Here is a tiny trained network, its code and every weight. The questions are about switching its units off for an input and a target symbol, where a switched-off unit gives its printed mean instead of its output.

import numpy as np


def w(rows, s, z=0):
    codes = np.array(rows[::2]) - 128.0
    scale = np.full(codes.shape[1], s)
    scale[-1] = z or s
    return codes * scale


def norm(h):
    return h / np.sqrt((h * h).mean(-1, keepdims=True) + 1e-5)


def softmax(a):
    e = np.exp(a - a.max(-1, keepdims=True))
    return e / e.sum(-1, keepdims=True)


def log_softmax(a):
    a = a - a.max(-1, keepdims=True)
    return a - np.log(np.exp(a).sum(-1, keepdims=True))


def net(x, mask):
    ids = ['αβγεζηλμξστφψω'.index(c) for c in x.split()]
    T = len(ids)
    res = E[ids] + P[:T]
    u = 0
    for l in range(2):
        r = norm(res)
        for j in range(3):
            rows = slice(4 * j, 4 * j + 4)
            q, k, v = (r @ M[l][rows].T for M in (Q, K, V))
            z = softmax(np.where(np.tri(T) > 0, q @ k.T / 4**0.5, -1e9)) @ v
            o = O[l][rows]
            res = res + np.where(mask[u + j], z, o[:, -1]) @ o[:, :-1]
        u += 3
    return log_softmax(norm(res)[-1] @ U[:, :-1].T + U[:, -1])


Q, K, V, O = {}, {}, {}, {}
E = w([
[101,117,84,207,98,127,143,125],'α',
[97,197,113,164,67,107,138,106],'β',
[163,50,96,153,111,89,193,142],'γ',
[162,148,125,155,155,159,189,205],'ε',
[145,102,69,167,101,147,136,84],'ζ',
[154,212,9,139,81,139,89,129],'η',
[153,77,87,195,72,112,118,107],'λ',
[159,167,120,90,47,54,108,81],'μ',
[107,228,167,153,115,156,145,149],'ξ',
[127,214,139,171,134,85,99,188],'σ',
[209,127,110,107,181,93,115,191],'τ',
[190,91,74,148,109,128,57,110],'φ',
[130,112,72,177,119,45,79,143],'ψ',
[230,152,163,70,122,171,103,90],'ω',
],0.011)
P = w([
[171,184,22,184,126,151,206,140],'0',
[254,169,73,207,41,186,87,210],'1',
[112,163,17,117,134,174,145,144],'2',
[194,180,68,211,158,108,201,77],'3',
[192,130,140,177,52,166,86,199],'4',
[86,152,39,111,160,163,127,117],'5',
[173,152,106,220,189,96,185,60],'6',
[169,111,187,166,71,149,77,187],'7',
[71,142,68,98,177,150,114,96],'8',
[150,124,144,224,211,79,172,47],'9',
[139,99,218,152,86,131,70,163],'10',
[50,130,92,85,193,126,101,79],'11',
[128,109,172,212,226,60,142,28],'12',
[140,90,219,142,100,106,47,146],'13',
],0.01)
Q[0] = w([
[194,42,133,89,171,79,160,172],'0.h0',
[128,125,107,190,108,15,214,110],'0.h0',
[85,166,152,228,186,95,87,190],'0.h0',
[73,55,141,144,168,204,211,146],'0.h0',
[177,184,143,235,184,68,202,71],'0.h1',
[45,94,120,80,59,171,71,205],'0.h1',
[79,76,69,73,91,173,107,187],'0.h1',
[71,124,172,63,136,171,162,147],'0.h1',
[145,188,116,199,168,133,149,85],'0.h2',
[52,157,111,150,129,114,193,165],'0.h2',
[211,169,130,230,172,11,165,54],'0.h2',
[129,130,56,221,121,70,127,119],'0.h2',
],0.012)
K[0] = w([
[204,75,115,106,166,88,167,156],'0.h0',
[64,56,101,202,123,8,181,80],'0.h0',
[97,218,137,221,196,120,107,183],'0.h0',
[103,58,138,167,133,208,184,188],'0.h0',
[63,90,198,101,182,115,43,133],'0.h1',
[175,157,18,138,78,122,197,174],'0.h1',
[141,151,66,173,68,153,185,132],'0.h1',
[151,207,104,122,136,136,130,167],'0.h1',
[93,95,162,142,185,161,107,107],'0.h2',
[65,132,148,106,143,166,160,178],'0.h2',
[115,63,208,83,179,91,36,109],'0.h2',
[48,93,164,107,111,86,68,118],'0.h2',
],0.012)
V[0] = w([
[158,81,61,166,137,89,159,94],'0.h0',
[75,56,160,102,174,139,212,130],'0.h0',
[79,110,29,136,129,144,192,179],'0.h0',
[115,94,142,150,152,195,60,67],'0.h0',
[80,146,240,122,195,231,153,135],'0.h1',
[162,86,73,141,181,19,8,155],'0.h1',
[161,29,90,82,125,213,133,98],'0.h1',
[169,120,155,115,54,99,78,1],'0.h1',
[61,207,169,114,93,11,120,197],'0.h2',
[151,118,91,95,169,80,202,226],'0.h2',
[68,13,74,191,99,135,141,184],'0.h2',
[65,128,131,124,96,142,201,102],'0.h2',
],0.0064)
O[0] = w([
[152,160,136,118,151,100,124,57,212],'0.h0',
[91,209,86,89,58,144,82,138,68],'0.h0',
[81,163,191,114,105,69,110,99,169],'0.h0',
[123,160,96,101,125,107,203,179,91],'0.h0',
[157,145,152,139,231,151,133,115,2],'0.h1',
[194,165,109,123,58,1,150,148,156],'0.h1',
[47,182,185,98,138,124,77,140,134],'0.h1',
[47,175,132,160,90,122,204,74,135],'0.h1',
[170,215,85,171,115,160,172,162,100],'0.h2',
[160,177,99,71,180,86,168,104,142],'0.h2',
[134,31,96,145,128,76,191,158,135],'0.h2',
[68,132,119,155,91,141,212,112,93],'0.h2',
],0.0074,0.0086)
Q[1] = w([
[152,133,134,235,134,103,136,68],'1.h0',
[62,191,177,154,254,157,206,195],'1.h0',
[65,136,236,91,85,97,114,148],'1.h0',
[100,157,64,90,86,142,137,159],'1.h0',
[130,35,177,175,63,184,204,32],'1.h1',
[91,105,126,85,87,209,123,213],'1.h1',
[201,36,204,82,178,154,142,91],'1.h1',
[90,77,79,216,142,91,81,207],'1.h1',
[91,159,90,107,195,124,143,114],'1.h2',
[133,96,35,161,185,126,189,117],'1.h2',
[106,156,69,62,188,127,204,29],'1.h2',
[96,168,142,6,137,142,168,111],'1.h2',
],0.0099)
K[1] = w([
[158,98,161,146,145,172,158,88],'1.h0',
[73,126,108,141,177,173,152,174],'1.h0',
[106,120,134,120,71,162,64,155],'1.h0',
[107,181,151,98,121,103,130,114],'1.h0',
[106,66,197,184,80,145,182,44],'1.h1',
[114,127,184,126,103,244,88,177],'1.h1',
[154,102,234,128,164,86,68,79],'1.h1',
[161,52,80,165,101,122,121,234],'1.h1',
[81,59,77,102,115,90,76,191],'1.h2',
[76,136,42,73,141,104,111,134],'1.h2',
[74,116,127,56,78,117,71,226],'1.h2',
[148,99,196,108,106,214,64,232],'1.h2',
],0.011)
V[1] = w([
[109,138,68,2,113,153,175,104],'1.h0',
[56,150,146,198,146,117,171,98],'1.h0',
[31,137,169,105,162,96,132,202],'1.h0',
[95,192,72,149,90,150,109,150],'1.h0',
[71,187,116,161,132,192,85,131],'1.h1',
[109,236,71,155,187,91,190,124],'1.h1',
[166,137,117,167,167,98,93,40],'1.h1',
[143,97,111,156,41,98,133,182],'1.h1',
[133,109,108,41,83,184,99,184],'1.h2',
[108,200,68,63,174,82,165,68],'1.h2',
[149,110,157,82,80,150,166,114],'1.h2',
[101,61,101,135,87,109,124,192],'1.h2',
],0.0074)
O[1] = w([
[159,166,197,218,203,72,199,94,78],'1.h0',
[158,134,48,45,179,109,110,173,88],'1.h0',
[172,126,115,91,67,60,155,88,2],'1.h0',
[81,54,138,187,190,50,101,138,93],'1.h0',
[188,142,102,130,79,64,99,45,25],'1.h1',
[92,112,169,66,167,95,189,89,115],'1.h1',
[2,166,144,110,168,134,66,119,225],'1.h1',
[221,137,141,106,175,233,93,116,203],'1.h1',
[53,126,61,151,214,156,165,78,44],'1.h2',
[138,141,134,68,79,162,169,246,175],'1.h2',
[141,107,176,102,157,151,181,41,136],'1.h2',
[62,178,122,197,168,84,152,103,126],'1.h2',
],0.0069,0.0076)
U = w([
[86,125,72,132,115,80,92,203,50],'α',
[125,166,2,60,102,153,106,131,94],'β',
[137,55,181,107,158,121,244,131,169],'γ',
[81,85,117,96,142,190,144,141,108],'ε',
[65,81,121,31,112,90,123,105,118],'ζ',
[65,141,128,133,188,121,111,202,87],'η',
[61,53,129,239,83,103,163,183,65],'λ',
[117,201,105,152,48,163,196,93,140],'μ',
[149,121,86,69,202,246,161,74,143],'ξ',
[227,92,92,224,145,198,114,143,254],'σ',
[185,225,143,51,175,72,78,135,93],'τ',
[115,90,219,75,39,103,44,155,87],'φ',
[194,101,76,191,100,26,146,121,161],'ψ',
[90,189,246,137,170,186,44,81,48],'ω',
],0.0098,0.0073)

Each question gives the input, a string of symbols that net reads in full, and the target symbol t.
The units are the heads (4 rows each of Q, K, V and O). Each row of codes is followed by its name. A weight is (code - 128) times the scale printed after its matrix; where a second scale follows, it is the last column's (O and U).
mask holds one flag per head, layer by layer. A switched-off head (its flag False) gives its mean, the last column of its rows in O, instead of its output. The means were averaged over made-up inputs and are rounded, as every weight is.
A unit's drop is (log p(t) with every unit on - log p(t) with that unit switched off) / (log p(t) with every unit on - log p(t) with every unit switched off).
The circuit of an input: a set's keep is (log p(t) with only the set's units on - log p(t) with every unit switched off) / (log p(t) with every unit on - log p(t) with every unit switched off). Starting from all 6 units, units are removed one at a time, each time the one whose removal leaves the highest keep (on an exact tie, the one counted first), for as long as the keep stays at least 0.8.
units of the circuit, in order: the units of the circuit, biggest drop first
unit that matters most: the unit with the biggest drop
which heads matter: for each layer, one digit per head in row order, 1 if its drop is at least 0.15 and else 0, layers parted by /
drop of u: that unit's drop, to one decimal
input μ γ η β ω ζ α, target ω: units of the circuit, in order => 0.h2
input ψ γ γ ω μ η ξ β ω μ γ α, target λ: which heads matter => 001 / 000
input ε γ σ μ γ γ ψ η μ λ η μ ψ, target ψ: which heads matter => 010 / 000
input γ γ ω ζ μ, target σ: which heads matter => 100 / 010
input γ σ γ ζ β σ μ β φ ζ σ φ σ ε, target σ: units of the circuit, in order => 0.h0; 1.h1
input γ β σ μ γ μ γ, target μ: units of the circuit, in order => 0.h0; 0.h2
input ζ γ γ α, target γ: units of the circuit, in order => 0.h2; 1.h1
input β μ ζ ω, target ω: which heads matter => 001 / 010
input φ γ γ ω ω μ η ξ β γ φ τ τ, target φ: units of the circuit, in order => 0.h2; 1.h2
input μ λ γ γ γ τ α, target τ: which heads matter => 010 / 000
input γ τ γ γ, target τ: units of the circuit, in order => 0.h0; 0.h2
input μ γ β γ τ τ ε, target τ: units of the circuit, in order => 0.h2; 0.h0
input η μ φ ψ τ γ β, target τ: which heads matter => 011 / 000
input γ η μ γ ξ ε, target γ: units of the circuit, in order => 1.h1
input γ σ σ γ γ σ γ σ ω, target ξ: which heads matter => 111 / 001
input ω γ ξ, target ψ: units of the circuit, in order => 1.h1; 1.h0
input γ α β γ μ γ ζ λ μ γ σ γ γ, target σ: which heads matter => 011 / 000
input μ μ β, target μ: units of the circuit, in order => 0.h2; 1.h1
input φ ω ε β, target ω: which heads matter => 011 / 000
input ζ σ τ ε ω, target σ: unit that matters most => 0.h0
input γ ζ φ ξ, target φ: units of the circuit, in order => 0.h2; 0.h1
input ω α ω μ α σ, target τ: units of the circuit, in order => 0.h2; 1.h1
input γ σ ζ γ μ μ, target ω: which heads matter => 000 / 000
input ε τ γ γ τ η μ ζ σ φ, target φ: units of the circuit, in order => 0.h2; 1.h2
input γ γ γ ζ γ γ ε η μ γ, target μ: units of the circuit, in order => 0.h2; 0.h1
input λ β μ φ β τ μ μ ψ ω β μ ζ, target μ: drop of 0.h1 => 0.4
input ε μ μ λ σ ψ τ β, target σ: unit that matters most => 0.h0
input γ τ ω, target ξ: drop of 1.h2 => 0.7
